Below is a small trained network, with its code and all its weights. Each question gives an input and a class and asks what happens when units are switched off, that is, made to give their printed mean instead of their output.

import numpy as np


def w(rows, s, z=0):
    codes = np.array(rows[::2]) - 128.0
    scale = np.full(codes.shape[1], s)
    scale[-1] = z or s
    return codes * scale


def f(y):
    return np.maximum(y, 0)


def log_softmax(a):
    a = a - a.max(-1, keepdims=True)
    return a - np.log(np.exp(a).sum(-1, keepdims=True))


def net(x, mask):
    res = np.array(x, float).reshape(1, 4) / 4 @ E
    y = f(res @ A[0][:, :-1].T + A[0][:, -1])
    res = res + np.where(mask, y, B[0][:, -1]) @ B[0][:, :-1]
    return log_softmax(res[-1] @ U[:, :-1].T + U[:, -1])


A, B = {}, {}
E = w([
[254,163,102,194,197,84,64],'x0',
[112,41,145,237,102,19,239],'x1',
[207,29,214,118,42,131,28],'x2',
[34,158,24,166,66,14,29],'x3',
],0.0095)
A[0] = w([
[194,57,125,122,89,171,125,126],'n0',
[116,51,126,164,92,25,174,43],'n1',
[72,192,197,93,129,165,97,44],'n2',
[115,156,114,82,151,179,57,82],'n3',
[150,162,131,109,88,143,127,78],'n4',
[161,121,170,62,160,171,218,105],'n5',
[200,172,125,154,149,62,124,237],'n6',
[112,98,149,139,186,70,179,52],'n7',
[201,180,81,186,220,143,108,153],'n8',
[175,13,116,112,77,169,60,19],'n9',
[102,138,84,76,162,190,114,111],'n10',
[151,147,170,131,187,188,164,45],'n11',
[203,179,128,43,168,232,36,74],'n12',
[94,209,73,115,203,150,219,96],'n13',
[85,215,105,144,206,120,187,46],'n14',
[174,192,200,147,182,206,156,95],'n15',
[66,131,124,115,125,153,163,80],'n16',
[139,81,213,172,173,161,207,66],'n17',
[138,167,96,140,205,100,185,144],'n18',
[186,90,219,112,63,92,53,175],'n19',
[162,106,149,113,179,155,155,135],'n20',
[254,150,112,202,201,88,74,71],'n21',
[41,205,118,178,122,61,44,22],'n22',
[58,114,99,84,78,174,184,255],'n23',
[168,185,96,81,152,155,60,212],'n24',
[86,192,92,147,78,191,212,165],'n25',
[125,88,110,211,104,140,165,87],'n26',
[132,205,112,117,131,189,121,80],'n27',
[154,116,182,80,164,143,126,200],'n28',
[181,95,155,91,217,143,158,85],'n29',
[110,143,84,104,119,57,108,23],'n30',
[105,122,152,54,113,144,93,81],'n31',
[189,78,136,223,86,66,226,123],'n32',
[137,171,69,169,215,148,157,137],'n33',
[106,53,105,138,161,94,187,4],'n34',
[205,111,114,220,238,125,48,100],'n35',
[72,185,149,100,130,146,41,27],'n36',
[62,57,208,20,25,146,129,91],'n37',
[35,122,79,146,146,56,23,134],'n38',
[132,110,143,180,227,221,204,22],'n39',
[147,31,203,126,104,118,58,34],'n40',
],0.0097,0.0063)
B[0] = w([
[176,113,136,112,127,109,84,186],'n0',
[113,147,115,168,182,114,140,219],'n1',
[81,122,137,163,153,88,177,161],'n2',
[105,143,99,196,115,45,170,183],'n3',
[117,151,136,127,162,105,138,138],'n4',
[105,120,65,185,83,157,74,200],'n5',
[88,43,128,99,144,219,199,226],'n6',
[128,149,138,167,160,70,130,172],'n7',
[80,5,167,97,165,188,160,228],'n8',
[179,128,143,102,157,74,42,191],'n9',
[139,165,137,154,186,72,170,178],'n10',
[86,153,72,152,118,134,88,174],'n11',
[100,158,128,157,147,46,178,238],'n12',
[228,153,187,24,143,85,37,235],'n13',
[177,116,160,76,146,80,62,213],'n14',
[88,136,63,176,89,159,95,200],'n15',
[97,50,160,93,193,181,111,165],'n16',
[99,145,68,182,140,133,107,200],'n17',
[218,124,142,77,135,81,100,212],'n18',
[237,80,123,77,149,69,74,238],'n19',
[123,109,52,167,73,120,103,177],'n20',
[60,63,174,115,170,206,139,236],'n21',
[83,139,55,155,70,150,88,218],'n22',
[81,1,154,86,145,237,208,226],'n23',
[156,160,132,153,142,92,231,222],'n24',
[206,75,158,81,170,121,103,206],'n25',
[127,181,128,152,129,73,155,177],'n26',
[143,166,136,178,146,69,160,171],'n27',
[155,147,60,133,112,144,127,190],'n28',
[87,144,74,155,84,165,74,184],'n29',
[92,154,40,163,95,134,58,170],'n30',
[137,103,150,149,193,78,149,164],'n31',
[130,196,127,183,150,55,205,249],'n32',
[199,122,160,43,126,92,87,214],'n33',
[81,165,154,136,169,68,141,166],'n34',
[50,71,167,95,181,218,161,227],'n35',
[96,164,100,191,147,104,150,172],'n36',
[83,9,158,103,174,183,140,220],'n37',
[142,97,74,149,82,166,89,247],'n38',
[84,166,93,147,107,131,87,193],'n39',
[170,176,163,75,180,69,57,200],'n40',
],0.0077,0.014)
U = w([
[219,113,171,50,159,93,37,107],'0',
[69,48,174,96,186,216,173,91],'1',
[129,172,132,208,176,45,233,108],'2',
[92,130,25,180,46,174,22,107],'3',
[204,79,121,101,108,180,206,251],'4',
[136,184,166,92,59,191,150,117],'5',
[119,182,248,123,73,136,128,118],'6',
],0.011,0.025)

Each question gives the input, the list of numbers given to net, and the class t.
The units are the neurons (one row each of A and B). Each row of codes is followed by its name. A weight is (code - 128) times the scale printed after its matrix; where a second scale follows, it is the last column's (A, B and U).
mask holds one flag per neuron, in row order. A switched-off neuron (its flag False) gives its mean, the last column of its row in B, instead of its output. The means were averaged over made-up inputs and are rounded, as every weight is.
A unit's drop is (log p(t) with every unit on - log p(t) with that unit switched off) / (log p(t) with every unit on - log p(t) with every unit switched off).
The circuit of an input: a set's keep is (log p(t) with only the set's units on - log p(t) with every unit switched off) / (log p(t) with every unit on - log p(t) with every unit switched off). Starting from the 12 units with the biggest drops (on a tie, the unit counted first), units are removed one at a time, each time the one whose removal leaves the highest keep (on an exact tie, the one counted first), for as long as the keep stays at least 0.8.
units of the circuit, in order: the units of the circuit, biggest drop first
k most important neurons: the k neurons with the biggest drops, biggest first
drop of u: that unit's drop, to one decimal
input [-6,-6,-8,8], class 0: units of the circuit, in order -> n13
input [8,-7,-4,-3], class 1: 2 most important neurons -> n8, n35
input [6,8,7,-2], class 2: 4 most important neurons -> n32, n13, n1, n33
input [5,-8,7,3], class 2: 3 most important neurons -> n12, n24, n3
input [-4,1,8,-8], class 0: 3 most important neurons -> n19, n40, n9
input [-5,-5,-7,7], class 0: 2 most important neurons -> n13, n25
input [-6,-1,-7,7], class 0: 3 most important neurons -> n13, n25, n14
input [7,-2,-5,7], class 1: 2 most important neurons -> n8, n35
input [-3,-4,-4,4], class 0: 3 most important neurons -> n13, n32, n6
input [3,-6,-4,6], class 2: 2 most important neurons -> n24, n10
input [2,-3,2,1], class 4: 2 most important neurons -> n32, n1
input [8,8,-4,-8], class 1: 3 most important neurons -> n21, n8, n35
input [7,1,-8,-5], class 0: drop of n18 -> 0.4
input [6,-8,1,-2], class 2: units of the circuit, in order -> n12
input [-7,4,-8,-5], class 0: drop of n13 -> 0.5
input [7,6,0,2], class 1: drop of n21 -> 0.1
